Below is a small trained network, with its code and all its weights. Each question gives an input and a class and asks what happens when units are switched off, that is, made to give their printed mean instead of their output.

import numpy as np


def w(rows, s, z=0):
    codes = np.array(rows[::2]) - 128.0
    scale = np.full(codes.shape[1], s)
    scale[-1] = z or s
    return codes * scale


def f(y):
    return y / 2 * (1 + np.tanh(0.7978845608 * (y + 0.044715 * y**3)))


def log_softmax(a):
    a = a - a.max(-1, keepdims=True)
    return a - np.log(np.exp(a).sum(-1, keepdims=True))


def net(x, mask):
    res = np.array(x, float).reshape(1, 7) / 4 @ E
    y = f(res @ A[0][:, :-1].T + A[0][:, -1])
    res = res + np.where(mask, y, B[0][:, -1]) @ B[0][:, :-1]
    return log_softmax(res[-1] @ U[:, :-1].T + U[:, -1])


A, B = {}, {}
E = w([
[86,165,131,184,234,135,120],'x0',
[111,93,149,192,121,43,113],'x1',
[213,148,148,136,129,208,118],'x2',
[173,116,41,147,94,130,175],'x3',
[91,119,65,102,157,92,235],'x4',
[97,218,50,165,101,81,72],'x5',
[176,157,105,10,153,106,78],'x6',
],0.011)
A[0] = w([
[188,78,106,153,38,113,43,140],'N1',
[89,93,118,133,153,90,221,241],'N2',
[99,159,168,150,188,144,1,181],'N3',
[81,64,167,133,179,51,171,202],'N4',
[163,117,157,71,132,132,107,210],'N5',
[129,163,162,183,196,79,111,221],'N6',
[124,90,181,174,103,201,172,220],'N7',
[238,139,173,71,108,233,92,186],'N8',
[125,79,129,119,52,101,139,195],'N9',
[125,108,176,201,132,194,187,154],'N10',
[101,170,141,183,80,58,52,254],'N11',
[170,139,120,116,203,116,162,184],'N12',
[245,119,82,80,115,184,172,221],'N13',
[78,120,39,178,38,76,120,233],'N14',
[141,171,114,88,64,158,108,205],'N15',
[153,144,135,141,133,158,31,125],'N16',
[186,166,71,171,186,169,196,229],'N17',
[98,75,178,179,153,178,165,166],'N18',
],0.0095,0.0035)
B[0] = w([
[171,88,255,206,78,44,178,187],'N1',
[75,6,72,69,206,186,173,205],'N2',
[103,244,234,129,168,135,23,205],'N3',
[106,54,205,95,212,160,136,207],'N4',
[144,150,217,66,92,112,131,181],'N5',
[135,121,116,177,208,189,97,188],'N6',
[58,96,151,201,12,159,154,207],'N7',
[150,159,183,66,19,123,112,250],'N8',
[125,74,157,165,143,75,194,176],'N9',
[34,89,86,205,34,211,112,203],'N10',
[159,182,155,244,224,100,128,205],'N11',
[134,134,117,84,123,173,107,166],'N12',
[207,113,110,44,52,155,128,222],'N13',
[144,171,109,188,177,94,231,219],'N14',
[167,162,118,80,75,16,153,172],'N15',
[180,173,207,77,131,122,99,172],'N16',
[144,193,13,83,107,199,145,200],'N17',
[33,89,183,149,59,189,92,201],'N18',
],0.0068,0.015)
U = w([
[126,109,139,172,202,135,138,2],'0',
[183,126,176,89,56,121,115,93],'1',
[67,94,144,164,85,200,130,152],'2',
[116,190,184,136,161,143,11,209],'3',
[82,54,150,55,173,117,158,153],'4',
[106,195,93,153,138,72,147,133],'5',
[162,138,63,111,127,173,151,106],'6',
[165,109,185,186,106,58,167,138],'7',
],0.012,0.0034)

Each question gives the input, the list of numbers given to net, and the class t.
The units are the neurons (one row each of A and B). Each row of codes is followed by its name. A weight is (code - 128) times the scale printed after its matrix; where a second scale follows, it is the last column's (A, B and U).
mask holds one flag per neuron, in row order. A switched-off neuron (its flag False) gives its mean, the last column of its row in B, instead of its output. The means were averaged over made-up inputs and are rounded, as every weight is.
A unit's drop is (log p(t) with every unit on - log p(t) with that unit switched off) / (log p(t) with every unit on - log p(t) with every unit switched off).
The circuit of an input: a set's keep is (log p(t) with only the set's units on - log p(t) with every unit switched off) / (log p(t) with every unit on - log p(t) with every unit switched off). Starting from the 12 units with the biggest drops (on a tie, the unit counted first), units are removed one at a time, each time the one whose removal leaves the highest keep (on an exact tie, the one counted first), for as long as the keep stays at least 0.8.
units of the circuit, in order: the units of the circuit, biggest drop first
unit that matters most: the unit with the biggest drop
k most important neurons: the k neurons with the biggest drops, biggest first
drop when u is switched off: that unit's drop, to one decimal
input [0,1,4,-6,5,7,-4], class 5: unit that matters most	N4
input [0,-6,1,-1,0,7,5], class 1: 2 most important neurons	N15, N6
input [4,-4,-7,-5,2,-1,-3], class 4: units of the circuit, in order	N4, N2
input [-1,-5,1,-5,4,-7,2], class 1: 3 most important neurons	N8, N13, N5
input [-4,0,1,5,4,4,-7], class 6: units of the circuit, in order	N17, N2, N14
input [3,-2,2,8,1,-6,4], class 6: 3 most important neurons	N17, N1, N3
input [4,-8,0,-2,-5,-2,6], class 1: 4 most important neurons	N8, N11, N13, N15
input [6,7,6,8,7,6,-6], class 0: 3 most important neurons	N13, N14, N8
input [-8,-6,0,7,-7,7,-3], class 7: 2 most important neurons	N1, N14
input [-4,-2,5,4,5,5,-8], class 6: units of the circuit, in order	N17, N14
input [8,-7,-6,7,6,8,-4], class 6: 2 most important neurons	N17, N2
input [-7,1,1,-8,7,3,3], class 4: 2 most important neurons	N8, N1
input [-3,5,-2,7,5,4,-8], class 0: 3 most important neurons	N2, N14, N8
input [3,7,-1,-1,7,0,2], class 4: units of the circuit, in order	N2
input [3,-1,0,8,6,8,-5], class 6: 3 most important neurons	N17, N2, N3
input [-4,-2,-7,-2,-7,8,1], class 7: 3 most important neurons	N1, N14, N15
input [5,-6,3,-1,-4,-6,6], class 1: drop when N8 is switched off	0.2
input [1,-4,8,8,8,-2,8], class 1: drop when N7 is switched off	-0.2
input [-5,2,3,-3,5,7,5], class 5: drop when N17 is switched off	-0.1
input [-8,-3,-4,6,0,8,-2], class 7: unit that matters most	N1
